Below is a small trained network, with its code and all its weights. Each question gives an input and a target symbol and asks what happens when units are switched off, that is, made to give their printed mean instead of their output.

import numpy as np


def w(rows, s, z=0):
    codes = np.array(rows[::2]) - 128.0
    scale = np.full(codes.shape[1], s)
    scale[-1] = z or s
    return codes * scale


def softmax(a):
    e = np.exp(a - a.max(-1, keepdims=True))
    return e / e.sum(-1, keepdims=True)


def log_softmax(a):
    a = a - a.max(-1, keepdims=True)
    return a - np.log(np.exp(a).sum(-1, keepdims=True))


def net(x, mask):
    ids = ['γεζξστφ'.index(c) for c in x.split()]
    T = len(ids)
    res = E[ids] + P[:T]
    u = 0
    for l in range(2):
        r = res
        for j in range(3):
            rows = slice(3 * j, 3 * j + 3)
            q, k, v = (r @ M[l][rows].T for M in (Q, K, V))
            z = softmax(np.where(np.tri(T) > 0, q @ k.T / 3**0.5, -1e9)) @ v
            o = O[l][rows]
            res = res + np.where(mask[u + j], z, o[:, -1]) @ o[:, :-1]
        u += 3
    return log_softmax(res[-1] @ U[:, :-1].T + U[:, -1])


Q, K, V, O = {}, {}, {}, {}
E = w([
[126,160,177],'γ',
[103,41,229],'ε',
[124,120,101],'ζ',
[148,103,125],'ξ',
[191,11,109],'σ',
[95,138,77],'τ',
[169,131,4],'φ',
],0.011)
P = w([
[17,118,123],'0',
[126,129,113],'1',
[204,147,140],'2',
[230,161,159],'3',
[1,125,132],'4',
[68,137,106],'5',
[119,143,115],'6',
],0.0083)
Q[0] = w([
[76,217,99],'0.h0',
[27,75,157],'0.h0',
[150,138,52],'0.h0',
[87,167,241],'0.h1',
[229,174,5],'0.h1',
[56,120,135],'0.h1',
[123,126,140],'0.h2',
[77,188,149],'0.h2',
[145,130,78],'0.h2',
],0.011)
K[0] = w([
[89,124,166],'0.h0',
[35,181,167],'0.h0',
[106,163,105],'0.h0',
[92,73,157],'0.h1',
[137,175,5],'0.h1',
[128,97,209],'0.h1',
[165,72,117],'0.h2',
[87,149,109],'0.h2',
[120,158,161],'0.h2',
],0.016)
V[0] = w([
[97,28,190],'0.h0',
[76,28,147],'0.h0',
[255,103,86],'0.h0',
[198,96,191],'0.h1',
[171,146,92],'0.h1',
[179,89,91],'0.h1',
[178,84,201],'0.h2',
[30,192,122],'0.h2',
[64,162,181],'0.h2',
],0.0085)
O[0] = w([
[196,121,78,229],'0.h0',
[209,127,177,252],'0.h0',
[63,127,57,28],'0.h0',
[255,64,135,126],'0.h1',
[121,166,145,77],'0.h1',
[103,122,150,130],'0.h1',
[136,45,95,127],'0.h2',
[103,150,89,159],'0.h2',
[123,152,55,159],'0.h2',
],0.0078,0.0022)
Q[1] = w([
[118,71,222],'1.h0',
[71,240,53],'1.h0',
[185,143,7],'1.h0',
[192,140,79],'1.h1',
[66,152,135],'1.h1',
[107,155,199],'1.h1',
[130,113,185],'1.h2',
[127,231,127],'1.h2',
[105,135,174],'1.h2',
],0.012)
K[1] = w([
[76,207,66],'1.h0',
[57,59,84],'1.h0',
[184,7,216],'1.h0',
[129,115,58],'1.h1',
[135,66,130],'1.h1',
[178,110,156],'1.h1',
[49,50,101],'1.h2',
[132,150,95],'1.h2',
[75,140,140],'1.h2',
],0.011)
V[1] = w([
[203,166,52],'1.h0',
[120,190,110],'1.h0',
[125,180,75],'1.h0',
[201,160,214],'1.h1',
[119,146,141],'1.h1',
[150,107,180],'1.h1',
[169,148,122],'1.h2',
[188,134,100],'1.h2',
[112,136,251],'1.h2',
],0.014)
O[1] = w([
[82,158,85,164],'1.h0',
[101,195,101,16],'1.h0',
[122,110,97,7],'1.h0',
[182,192,86,185],'1.h1',
[178,151,139,122],'1.h1',
[182,103,41,137],'1.h1',
[120,123,168,187],'1.h2',
[2,168,140,237],'1.h2',
[210,185,145,178],'1.h2',
],0.0087,0.0015)
U = w([
[205,239,69,252],'γ',
[249,118,198,44],'ε',
[131,159,132,172],'ζ',
[163,130,87,85],'ξ',
[144,18,85,91],'σ',
[107,200,200,72],'τ',
[47,106,80,68],'φ',
],0.011,0.0041)

Each question gives the input, a string of symbols that net reads in full, and the target symbol t.
The units are the heads (3 rows each of Q, K, V and O). Each row of codes is followed by its name. A weight is (code - 128) times the scale printed after its matrix; where a second scale follows, it is the last column's (O and U).
mask holds one flag per head, layer by layer. A switched-off head (its flag False) gives its mean, the last column of its rows in O, instead of its output. The means were averaged over made-up inputs and are rounded, as every weight is.
A unit's drop is (log p(t) with every unit on - log p(t) with that unit switched off) / (log p(t) with every unit on - log p(t) with every unit switched off).
The circuit of an input: a set's keep is (log p(t) with only the set's units on - log p(t) with every unit switched off) / (log p(t) with every unit on - log p(t) with every unit switched off). Starting from all 6 units, units are removed one at a time, each time the one whose removal leaves the highest keep (on an exact tie, the one counted first), for as long as the keep stays at least 0.8.
circuit, biggest first: the units of the circuit, biggest drop first
most important unit: the unit with the biggest drop
heads that matter: for each layer, one digit per head in row order, 1 if its drop is at least 0.15 and else 0, layers parted by /
drop of u: that unit's drop, to one decimal
input σ τ ε ε ξ, target ε: most important unit : 0.h1
input ζ γ γ γ ξ, target γ: heads that matter : 000 / 111
input σ σ ξ, target σ: heads that matter : 100 / 101
input γ φ φ γ, target φ: circuit, biggest first : 0.h0, 1.h2
input ζ γ τ ε ε τ, target ε: heads that matter : 100 / 100
input ε τ ξ ε ε γ ε, target γ: heads that matter : 100 / 111
input γ τ ξ γ ζ φ ζ, target φ: circuit, biggest first : 0.h2, 1.h0, 1.h2
input ξ φ ζ, target φ: circuit, biggest first : 0.h0, 1.h2
input τ γ γ σ, target σ: heads that matter : 101 / 000
input γ γ φ γ, target φ: circuit, biggest first : 0.h0, 1.h0
input τ ε τ ε γ, target γ: heads that matter : 000 / 110
input γ τ ε ε ζ, target ε: circuit, biggest first : 0.h1, 1.h0
input ε γ ε, target γ: heads that matter : 100 / 110
input ξ γ σ, target σ: circuit, biggest first : 0.h0, 0.h2
input ε γ ξ τ φ ξ, target φ: circuit, biggest first : 1.h2, 0.h2, 1.h0, 0.h0
input γ σ σ φ ξ τ σ, target φ: circuit, biggest first : 0.h0, 1.h2
input γ γ ε γ ζ, target γ: heads that matter : 100 / 010
input γ ζ γ ξ ζ ε, target ε: circuit, biggest first : 1.h2
input γ ζ φ ξ, target φ: heads that matter : 100 / 000
input τ φ τ, target φ: most important unit : 1.h1
input σ ζ γ γ τ, target γ: drop of 1.h1 : 0.8
input γ ζ ξ γ γ, target γ: drop of 1.h2 : 0.2
input τ ζ γ φ, target φ: drop of 0.h0 : 0.1
